Below are the code and all the weights of a small trained network. Each question names an input and a target symbol and asks about switching units off, where a switched-off unit gives its printed mean instead of its output.

import numpy as np


def w(rows, s, z=0):
    codes = np.array(rows[::2]) - 128.0
    scale = np.full(codes.shape[1], s)
    scale[-1] = z or s
    return codes * scale


def f(y):
    return y / 2 * (1 + np.tanh(0.7978845608 * (y + 0.044715 * y**3)))


def softmax(a):
    e = np.exp(a - a.max(-1, keepdims=True))
    return e / e.sum(-1, keepdims=True)


def log_softmax(a):
    a = a - a.max(-1, keepdims=True)
    return a - np.log(np.exp(a).sum(-1, keepdims=True))


def net(x, mask):
    ids = ['Δβθλστψω'.index(c) for c in x.split()]
    T = len(ids)
    res = E[ids] + P[:T]
    r = res
    for j in range(2):
        rows = slice(2 * j, 2 * j + 2)
        q, k, v = (r @ M[0][rows].T for M in (Q, K, V))
        z = softmax(np.where(np.tri(T) > 0, q @ k.T / 2**0.5, -1e9)) @ v
        o = O[0][rows]
        res = res + np.where(mask[j], z, o[:, -1]) @ o[:, :-1]
    y = f(res @ A[0][:, :-1].T + A[0][:, -1])
    res = res + np.where(mask[2:6], y, B[0][:, -1]) @ B[0][:, :-1]
    return log_softmax(res[-1] @ U[:, :-1].T + U[:, -1])


Q, K, V, O, A, B = {}, {}, {}, {}, {}, {}
E = w([
[165,169,150,108,122],'Δ',
[106,139,105,75,126],'β',
[179,112,152,123,180],'θ',
[112,113,162,98,120],'λ',
[75,181,132,110,108],'σ',
[112,110,170,93,117],'τ',
[115,136,211,168,137],'ψ',
[118,113,252,114,105],'ω',
],0.019)
P = w([
[151,61,122,2,52],'0',
[166,169,149,55,146],'1',
[154,173,162,57,175],'2',
[148,187,156,94,190],'3',
[123,150,138,82,186],'4',
[101,144,129,96,185],'5',
[84,120,124,89,184],'6',
[93,111,126,97,184],'7',
[98,95,138,96,173],'8',
],0.0098)
Q[0] = w([
[148,136,119,167,95],'h1',
[120,130,156,49,251],'h1',
[155,186,144,38,119],'h2',
[70,111,181,67,200],'h2',
],0.015)
K[0] = w([
[171,166,73,82,109],'h1',
[16,83,163,199,172],'h1',
[104,36,99,124,130],'h2',
[169,33,111,54,8],'h2',
],0.012)
V[0] = w([
[56,137,192,131,43],'h1',
[112,191,92,57,115],'h1',
[190,253,209,124,109],'h2',
[69,212,60,74,99],'h2',
],0.014)
O[0] = w([
[54,185,180,203,83,254],'h1',
[114,4,73,162,147,177],'h1',
[198,171,100,96,55,176],'h2',
[186,94,156,254,98,175],'h2',
],0.011,0.0087)
A[0] = w([
[97,72,135,122,84,229],'n1',
[116,208,198,154,117,32],'n2',
[165,92,128,254,110,1],'n3',
[147,188,118,179,214,108],'n4',
],0.0081,0.0032)
B[0] = w([
[116,176,169,182,168,170],'n1',
[50,29,26,40,72,254],'n2',
[81,153,25,32,175,238],'n3',
[2,226,159,75,80,146],'n4',
],0.0082,0.0098)
U = w([
[215,102,117,152,20,211],'Δ',
[142,89,2,122,124,38],'β',
[155,118,156,20,200,91],'θ',
[136,152,232,145,161,195],'λ',
[97,157,90,170,182,176],'σ',
[131,170,233,152,174,232],'τ',
[131,195,110,53,119,20],'ψ',
[97,127,110,87,80,3],'ω',
],0.0048,0.0045)

Each question gives the input, a string of symbols that net reads in full, and the target symbol t.
The units are the heads (2 rows each of Q, K, V and O) and the neurons (one row each of A and B). Each row of codes is followed by its name. A weight is (code - 128) times the scale printed after its matrix; where a second scale follows, it is the last column's (O, A, B and U).
mask holds one flag per unit, heads first, then neurons. A switched-off unit (its flag False) gives its mean, the last column of its rows in O or B, instead of its output. The means were averaged over made-up inputs and are rounded, as every weight is.
A unit's drop is (log p(t) with every unit on - log p(t) with that unit switched off) / (log p(t) with every unit on - log p(t) with every unit switched off).
The circuit of an input: a set's keep is (log p(t) with only the set's units on - log p(t) with every unit switched off) / (log p(t) with every unit on - log p(t) with every unit switched off). Starting from all 6 units, units are removed one at a time, each time the one whose removal leaves the highest keep (on an exact tie, the one counted first), for as long as the keep stays at least 0.8.
units of the circuit, in order: the units of the circuit, biggest drop first
k most important neurons: the k neurons with the biggest drops, biggest first
heads that matter: for each layer, one digit per head in row order, 1 if its drop is at least 0.15 and else 0, layers parted by /
drop when u is switched off: that unit's drop, to one decimal
input ω Δ Δ Δ, target ω: heads that matter : 10
input Δ Δ β, target Δ: heads that matter : 01
input σ Δ Δ Δ Δ σ Δ, target β: units of the circuit, in order : n3; h2
input σ σ Δ Δ ω, target ω: heads that matter : 10
input ω Δ σ ω Δ ψ λ, target ψ: units of the circuit, in order : h2
input β Δ Δ σ Δ, target σ: units of the circuit, in order : h2; n3; n2; h1
input λ β λ, target τ: 3 most important neurons : n2; n3; n1
input Δ Δ θ σ Δ β Δ θ ψ, target Δ: units of the circuit, in order : h2; n3; h1; n2
input σ Δ σ, target β: units of the circuit, in order : n3; h2; h1
input β σ Δ, target σ: units of the circuit, in order : h2; n3; h1; n2
input θ θ β, target θ: units of the circuit, in order : h1; h2
input λ β σ β σ Δ τ, target τ: 3 most important neurons : n2; n3; n1
input Δ σ Δ ω Δ Δ Δ β ψ, target Δ: units of the circuit, in order : h2; n3; n2; h1
input Δ Δ Δ ω σ Δ σ β λ, target Δ: 2 most important neurons : n3; n4
input Δ Δ σ λ σ, target Δ: 2 most important neurons : n3; n4
input Δ Δ Δ, target Δ: most important neuron : n3
input Δ λ Δ, target Δ: drop when h1 is switched off : 0.0
input ω Δ ψ Δ, target ψ: drop when h1 is switched off : 0.3
input Δ Δ β Δ β λ θ, target Δ: drop when n3 is switched off : 0.3
